Here is a tiny trained network, its code and every weight. The questions are about switching its units off for an input and a class, where a switched-off unit gives its printed mean instead of its output.

import numpy as np


def w(rows, s, z=0):
    codes = np.array(rows[::2]) - 128.0
    scale = np.full(codes.shape[1], s)
    scale[-1] = z or s
    return codes * scale


def f(y):
    return np.maximum(y, 0)


def log_softmax(a):
    a = a - a.max(-1, keepdims=True)
    return a - np.log(np.exp(a).sum(-1, keepdims=True))


def net(x, mask):
    res = np.array(x, float).reshape(1, 4) / 4 @ E
    y = f(res @ A[0][:, :-1].T + A[0][:, -1])
    res = res + np.where(mask, y, B[0][:, -1]) @ B[0][:, :-1]
    return log_softmax(res[-1] @ U[:, :-1].T + U[:, -1])


A, B = {}, {}
E = w([
[87,118,150,173,27,161],'x0',
[35,34,195,159,79,139],'x1',
[117,218,139,136,50,28],'x2',
[102,98,117,1,71,110],'x3',
],0.0092)
A[0] = w([
[134,187,125,129,163,84,90],'neuron 0',
[146,162,120,59,98,134,109],'neuron 1',
[129,92,133,92,190,121,78],'neuron 2',
[107,141,125,125,138,129,30],'neuron 3',
[114,100,124,130,128,163,62],'neuron 4',
[135,70,127,150,121,150,64],'neuron 5',
[149,151,111,118,180,162,2],'neuron 6',
[125,140,131,136,153,110,158],'neuron 7',
[126,137,125,189,56,153,70],'neuron 8',
[126,128,100,95,115,110,77],'neuron 9',
[144,160,134,43,115,125,154],'neuron 10',
[162,254,112,149,154,124,43],'neuron 11',
[149,114,121,125,146,131,37],'neuron 12',
[137,128,116,76,113,134,124],'neuron 13',
[133,97,118,118,149,162,60],'neuron 14',
[125,114,139,127,168,73,146],'neuron 15',
[130,116,123,145,99,173,81],'neuron 16',
[116,128,135,153,122,114,137],'neuron 17',
[166,207,104,115,190,169,185],'neuron 18',
[130,144,115,91,126,119,141],'neuron 19',
[109,73,137,134,176,76,50],'neuron 20',
[132,37,122,88,182,167,145],'neuron 21',
],0.023,0.0044)
B[0] = w([
[116,24,117,161,111,70,203],'neuron 0',
[56,164,98,104,145,114,187],'neuron 1',
[114,162,130,228,56,201,178],'neuron 2',
[129,138,126,114,131,127,128],'neuron 3',
[130,87,140,121,109,98,158],'neuron 4',
[126,102,174,110,110,102,168],'neuron 5',
[165,138,88,120,124,201,181],'neuron 6',
[149,125,127,138,158,103,157],'neuron 7',
[139,208,149,138,24,149,193],'neuron 8',
[86,132,99,117,135,129,158],'neuron 9',
[59,145,59,114,139,140,199],'neuron 10',
[202,48,73,126,115,38,253],'neuron 11',
[141,132,111,133,119,159,144],'neuron 12',
[80,139,118,103,167,147,169],'neuron 13',
[147,108,159,77,117,165,163],'neuron 14',
[129,166,140,202,181,100,165],'neuron 15',
[165,200,190,92,129,125,158],'neuron 16',
[88,156,130,157,113,122,154],'neuron 17',
[239,168,104,99,168,181,248],'neuron 18',
[105,153,88,136,135,138,165],'neuron 19',
[124,177,196,145,237,114,159],'neuron 20',
[121,4,182,120,135,194,221],'neuron 21',
],0.034,0.019)
U = w([
[189,83,86,139,136,226,121],'0',
[93,40,196,125,84,114,142],'1',
[208,92,12,151,116,23,175],'2',
[22,176,5,72,129,79,156],'3',
[19,90,76,153,148,166,116],'4',
[114,202,136,179,2,78,108],'5',
[217,208,41,131,64,90,4],'6',
[115,167,179,202,175,51,196],'7',
],0.0074,0.004)

Each question gives the input, the list of numbers given to net, and the class t.
The units are the neurons (one row each of A and B). Each row of codes is followed by its name. A weight is (code - 128) times the scale printed after its matrix; where a second scale follows, it is the last column's (A, B and U).
mask holds one flag per neuron, in row order. A switched-off neuron (its flag False) gives its mean, the last column of its row in B, instead of its output. The means were averaged over made-up inputs and are rounded, as every weight is.
A unit's drop is (log p(t) with every unit on - log p(t) with that unit switched off) / (log p(t) with every unit on - log p(t) with every unit switched off).
The circuit of an input: a set's keep is (log p(t) with only the set's units on - log p(t) with every unit switched off) / (log p(t) with every unit on - log p(t) with every unit switched off). Starting from the 12 units with the biggest drops (on a tie, the unit counted first), units are removed one at a time, each time the one whose removal leaves the highest keep (on an exact tie, the one counted first), for as long as the keep stays at least 0.8.
units of the circuit, in order: the units of the circuit, biggest drop first
most important unit: the unit with the biggest drop
k most important neurons: the k neurons with the biggest drops, biggest first
drop when u is switched off: that unit's drop, to one decimal
input [-4,6,-2,5], class 1: units of the circuit, in order => (neuron 18)
input [-3,-8,6,6], class 3: 3 most important neurons => (neuron 10; neuron 1; neuron 13)
input [-3,5,-1,-3], class 1: 2 most important neurons => (neuron 18; neuron 21)
input [-6,6,0,1], class 1: 2 most important neurons => (neuron 18; neuron 21)
input [-1,-2,-2,7], class 4: 2 most important neurons => (neuron 21; neuron 11)
input [-7,-5,6,5], class 3: 3 most important neurons => (neuron 10; neuron 1; neuron 13)
input [-5,6,-7,-7], class 1: 3 most important neurons => (neuron 18; neuron 5; neuron 21)
input [-3,1,-7,8], class 4: 2 most important neurons => (neuron 18; neuron 10)
input [-2,-3,-4,6], class 4: 2 most important neurons => (neuron 10; neuron 1)
input [0,5,6,0], class 5: drop when neuron 18 is switched off => 0.1
input [4,-2,-3,-5], class 6: drop when neuron 21 is switched off => 0.6
input [6,7,-1,3], class 5: drop when neuron 8 is switched off => 0.5
input [1,3,0,-4], class 5: 2 most important neurons => (neuron 18; neuron 21)
input [7,2,-3,3], class 1: most important unit => neuron 2
input [1,-7,-6,8], class 4: drop when neuron 21 is switched off => 0.6
